Below are the code and all the weights of a small trained network. Each question names an input and a target symbol and asks about switching units off, where a switched-off unit gives its printed mean instead of its output.

import numpy as np


def w(rows, s, z=0):
    codes = np.array(rows[::2]) - 128.0
    scale = np.full(codes.shape[1], s)
    scale[-1] = z or s
    return codes * scale


def f(y):
    return y / 2 * (1 + np.tanh(0.7978845608 * (y + 0.044715 * y**3)))


def softmax(a):
    e = np.exp(a - a.max(-1, keepdims=True))
    return e / e.sum(-1, keepdims=True)


def log_softmax(a):
    a = a - a.max(-1, keepdims=True)
    return a - np.log(np.exp(a).sum(-1, keepdims=True))


def net(x, mask):
    ids = ['Γαβθλμξψ'.index(c) for c in x.split()]
    T = len(ids)
    res = E[ids] + P[:T]
    r = res
    for j in range(3):
        rows = slice(2 * j, 2 * j + 2)
        q, k, v = (r @ M[0][rows].T for M in (Q, K, V))
        z = softmax(np.where(np.tri(T) > 0, q @ k.T / 2**0.5, -1e9)) @ v
        o = O[0][rows]
        res = res + np.where(mask[j], z, o[:, -1]) @ o[:, :-1]
    y = f(res @ A[0][:, :-1].T + A[0][:, -1])
    res = res + np.where(mask[3:27], y, B[0][:, -1]) @ B[0][:, :-1]
    return log_softmax(res[-1] @ U[:, :-1].T + U[:, -1])


Q, K, V, O, A, B = {}, {}, {}, {}, {}, {}
E = w([
[172,102,168],'Γ',
[120,200,90],'α',
[175,105,177],'β',
[86,180,201],'θ',
[32,75,184],'λ',
[171,91,134],'μ',
[161,172,8],'ξ',
[171,78,114],'ψ',
],0.017)
P = w([
[81,254,168],'0',
[107,226,172],'1',
[112,201,161],'2',
[113,179,148],'3',
[113,159,138],'4',
[115,143,128],'5',
[117,126,122],'6',
[118,110,113],'7',
[120,99,109],'8',
[123,84,102],'9',
[122,71,93],'10',
[124,52,80],'11',
[127,54,94],'12',
[128,43,85],'13',
],0.009)
Q[0] = w([
[145,151,66],'h0',
[204,49,186],'h0',
[25,83,174],'h1',
[106,10,118],'h1',
[50,189,139],'h2',
[206,157,182],'h2',
],0.011)
K[0] = w([
[155,158,73],'h0',
[152,9,151],'h0',
[94,100,230],'h1',
[110,38,129],'h1',
[97,188,157],'h2',
[53,96,51],'h2',
],0.012)
V[0] = w([
[72,82,152],'h0',
[119,90,183],'h0',
[145,190,146],'h1',
[127,38,118],'h1',
[122,176,43],'h2',
[3,102,1],'h2',
],0.0084)
O[0] = w([
[174,105,92,151],'h0',
[184,140,75,150],'h0',
[146,95,113,154],'h1',
[116,200,171,69],'h1',
[115,107,72,109],'h2',
[58,129,2,4],'h2',
],0.0099,0.0025)
A[0] = w([
[166,201,93,80],'n0',
[95,155,121,84],'n1',
[159,140,101,127],'n2',
[82,119,131,37],'n3',
[151,83,148,65],'n4',
[163,152,102,149],'n5',
[122,114,131,254],'n6',
[138,144,142,43],'n7',
[141,93,149,117],'n8',
[171,149,100,201],'n9',
[26,161,97,102],'n10',
[155,178,95,65],'n11',
[136,84,57,141],'n12',
[169,143,99,173],'n13',
[158,69,135,38],'n14',
[160,103,147,37],'n15',
[37,198,170,45],'n16',
[136,78,125,17],'n17',
[188,248,136,33],'n18',
[125,98,137,150],'n19',
[148,68,145,60],'n20',
[152,43,126,6],'n21',
[125,122,130,148],'n22',
[165,142,98,143],'n23',
],0.015,0.0055)
B[0] = w([
[164,148,120,121],'n0',
[186,113,110,121],'n1',
[149,165,134,142],'n2',
[197,145,110,116],'n3',
[138,111,83,169],'n4',
[160,166,154,152],'n5',
[72,124,148,254],'n6',
[144,127,117,105],'n7',
[116,112,101,187],'n8',
[151,152,170,202],'n9',
[150,99,178,206],'n10',
[180,175,97,113],'n11',
[77,136,132,205],'n12',
[150,163,156,181],'n13',
[140,131,92,159],'n14',
[146,117,102,146],'n15',
[227,254,77,197],'n16',
[162,137,84,111],'n17',
[210,97,85,134],'n18',
[104,132,114,173],'n19',
[130,119,81,173],'n20',
[132,150,58,153],'n21',
[117,130,128,145],'n22',
[147,165,141,157],'n23',
],0.014,0.0046)
U = w([
[162,100,111,18],'Γ',
[128,128,45,116],'α',
[178,109,95,2],'β',
[155,125,64,23],'θ',
[196,252,128,104],'λ',
[81,19,168,239],'μ',
[12,121,138,173],'ξ',
[82,130,215,245],'ψ',
],0.014,0.0028)

Each question gives the input, a string of symbols that net reads in full, and the target symbol t.
The units are the heads (2 rows each of Q, K, V and O) and the neurons (one row each of A and B). Each row of codes is followed by its name. A weight is (code - 128) times the scale printed after its matrix; where a second scale follows, it is the last column's (O, A, B and U).
mask holds one flag per unit, heads first, then neurons. A switched-off unit (its flag False) gives its mean, the last column of its rows in O or B, instead of its output. The means were averaged over made-up inputs and are rounded, as every weight is.
A unit's drop is (log p(t) with every unit on - log p(t) with that unit switched off) / (log p(t) with every unit on - log p(t) with every unit switched off).
The circuit of an input: a set's keep is (log p(t) with only the set's units on - log p(t) with every unit switched off) / (log p(t) with every unit on - log p(t) with every unit switched off). Starting from the 12 units with the biggest drops (on a tie, the unit counted first), units are removed one at a time, each time the one whose removal leaves the highest keep (on an exact tie, the one counted first), for as long as the keep stays at least 0.8.
units of the circuit, in order: the units of the circuit, biggest drop first
top k neurons: the k neurons with the biggest drops, biggest first
which heads matter: for each layer, one digit per head in row order, 1 if its drop is at least 0.15 and else 0, layers parted by /
input λ λ μ ψ α θ μ λ β λ β λ ψ μ, target λ: which heads matter => 110
input α α Γ ξ μ α λ α, target μ: units of the circuit, in order => h1; h0; n10; h2
input ψ λ ξ α ξ ψ μ μ λ ξ, target ξ: units of the circuit, in order => h0; n16
input θ λ Γ λ μ β ξ Γ λ ξ λ Γ Γ, target λ: units of the circuit, in order => h0; h1
input β α β λ ξ Γ α β α θ μ, target α: which heads matter => 000
input λ β ψ Γ θ Γ α λ ξ α μ ξ μ Γ, target ξ: top 2 neurons => n16; n12
input μ μ β Γ θ λ λ α Γ λ ξ α, target ψ: which heads matter => 100
input θ λ λ β θ λ μ ψ, target λ: top 2 neurons => n13; n9
input μ ψ μ β μ, target μ: units of the circuit, in order => n16
input μ β θ ψ θ ξ α α Γ, target α: units of the circuit, in order => n21; n10; h2
input μ ξ α θ ψ, target α: which heads matter => 010
input β θ θ Γ μ θ α λ β λ θ θ, target μ: units of the circuit, in order => h0; h1; n16; n13
input Γ ψ β α Γ β β μ α β μ μ ξ, target λ: which heads matter => 000
input α λ β β λ μ λ β ψ, target λ: which heads matter => 110
input β β ψ ψ μ μ θ β, target μ: units of the circuit, in order => n16
input ψ θ θ μ β α β β α, target ψ: which heads matter => 110
input μ θ ξ μ λ λ ξ λ ξ ψ μ, target ξ: units of the circuit, in order => h2; n12
input μ θ θ α ξ β, target α: which heads matter => 010
input ξ λ μ α ξ β λ λ Γ, target λ: units of the circuit, in order => h0; n13; n9
input ψ λ λ λ ξ ξ ξ α μ, target ξ: which heads matter => 001
input λ ξ μ μ λ Γ λ λ α λ ξ ξ, target ξ: which heads matter => 100
input θ α θ μ, target α: which heads matter => 010
input ξ λ λ λ β μ α α λ λ α α α α, target μ: which heads matter => 110
input α θ ξ ξ θ θ ξ μ Γ α θ θ, target μ: units of the circuit, in order => h1; n16
input Γ θ α ξ λ λ Γ α μ θ α, target ξ: units of the circuit, in order => h0
input ξ Γ Γ, target ξ: top 2 neurons => n12; n16
